Below is a small trained network, with its code and all its weights. Each question gives an input and a class and asks what happens when units are switched off, that is, made to give their printed mean instead of their output.

import numpy as np


def w(rows, s, z=0):
    codes = np.array(rows[::2]) - 128.0
    scale = np.full(codes.shape[1], s)
    scale[-1] = z or s
    return codes * scale


def f(y):
    return np.maximum(y, 0)


def log_softmax(a):
    a = a - a.max(-1, keepdims=True)
    return a - np.log(np.exp(a).sum(-1, keepdims=True))


def net(x, mask):
    res = np.array(x, float).reshape(1, 4) / 4 @ E
    y = f(res @ A[0][:, :-1].T + A[0][:, -1])
    res = res + np.where(mask, y, B[0][:, -1]) @ B[0][:, :-1]
    return log_softmax(res[-1] @ U[:, :-1].T + U[:, -1])


A, B = {}, {}
E = w([
[115,190,162,129,143,85,164,91,97],'x0',
[65,201,187,168,93,162,30,97,124],'x1',
[85,93,130,74,107,91,176,150,94],'x2',
[116,87,75,246,150,68,133,133,214],'x3',
],0.013)
A[0] = w([
[105,145,160,20,124,214,61,119,117,222],'neuron 0',
[64,248,178,187,116,109,53,127,121,179],'neuron 1',
[75,30,119,90,115,94,160,171,122,161],'neuron 2',
[68,235,163,149,137,88,88,80,125,133],'neuron 3',
[203,95,96,167,138,127,154,106,144,5],'neuron 4',
[140,70,111,188,131,191,46,149,164,38],'neuron 5',
[156,48,94,150,131,192,52,150,149,98],'neuron 6',
],0.014,0.0028)
B[0] = w([
[96,141,132,167,112,205,85,235,118,230],'neuron 0',
[137,120,115,142,152,148,149,11,114,250],'neuron 1',
[176,118,109,171,149,66,166,171,175,204],'neuron 2',
[145,117,129,54,123,102,105,36,157,226],'neuron 3',
[123,121,143,96,109,96,155,198,112,177],'neuron 4',
[106,134,133,116,105,223,69,132,91,180],'neuron 5',
[107,192,175,92,130,181,119,138,78,176],'neuron 6',
],0.012,0.021)
U = w([
[187,76,48,122,167,2,177,149,128,188],'0',
[44,163,109,113,108,154,53,33,74,6],'1',
[117,141,97,118,112,147,98,231,63,163],'2',
],0.0098,0.0024)

Each question gives the input, the list of numbers given to net, and the class t.
The units are the neurons (one row each of A and B). Each row of codes is followed by its name. A weight is (code - 128) times the scale printed after its matrix; where a second scale follows, it is the last column's (A, B and U).
mask holds one flag per neuron, in row order. A switched-off neuron (its flag False) gives its mean, the last column of its row in B, instead of its output. The means were averaged over made-up inputs and are rounded, as every weight is.
A unit's drop is (log p(t) with every unit on - log p(t) with that unit switched off) / (log p(t) with every unit on - log p(t) with every unit switched off).
most important unit: the unit with the biggest drop
top k neurons: the k neurons with the biggest drops, biggest first
drop when u is switched off: that unit's drop, to one decimal
input [0,0,-2,-4], class 2: top 3 neurons : [neuron 1; neuron 0; neuron 3]
input [-5,-5,5,-3], class 0: most important unit : neuron 2
input [3,3,8,-4], class 2: top 2 neurons : [neuron 0; neuron 1]
input [5,-2,7,-4], class 2: top 3 neurons : [neuron 1; neuron 3; neuron 0]
input [-6,4,5,3], class 2: top 3 neurons : [neuron 3; neuron 1; neuron 2]
input [-8,-1,8,3], class 0: top 2 neurons : [neuron 2; neuron 0]
input [-1,-8,-5,8], class 2: top 2 neurons : [neuron 5; neuron 6]
input [3,-2,8,-6], class 2: drop when neuron 0 is switched off : 0.6
input [-2,-8,-7,8], class 2: drop when neuron 4 is switched off : 0.0
input [-7,-8,7,-5], class 0: drop when neuron 2 is switched off : 4.8
input [5,-5,-1,-1], class 0: drop when neuron 5 is switched off : 0.1
input [4,-2,-2,2], class 0: top 2 neurons : [neuron 0; neuron 5]
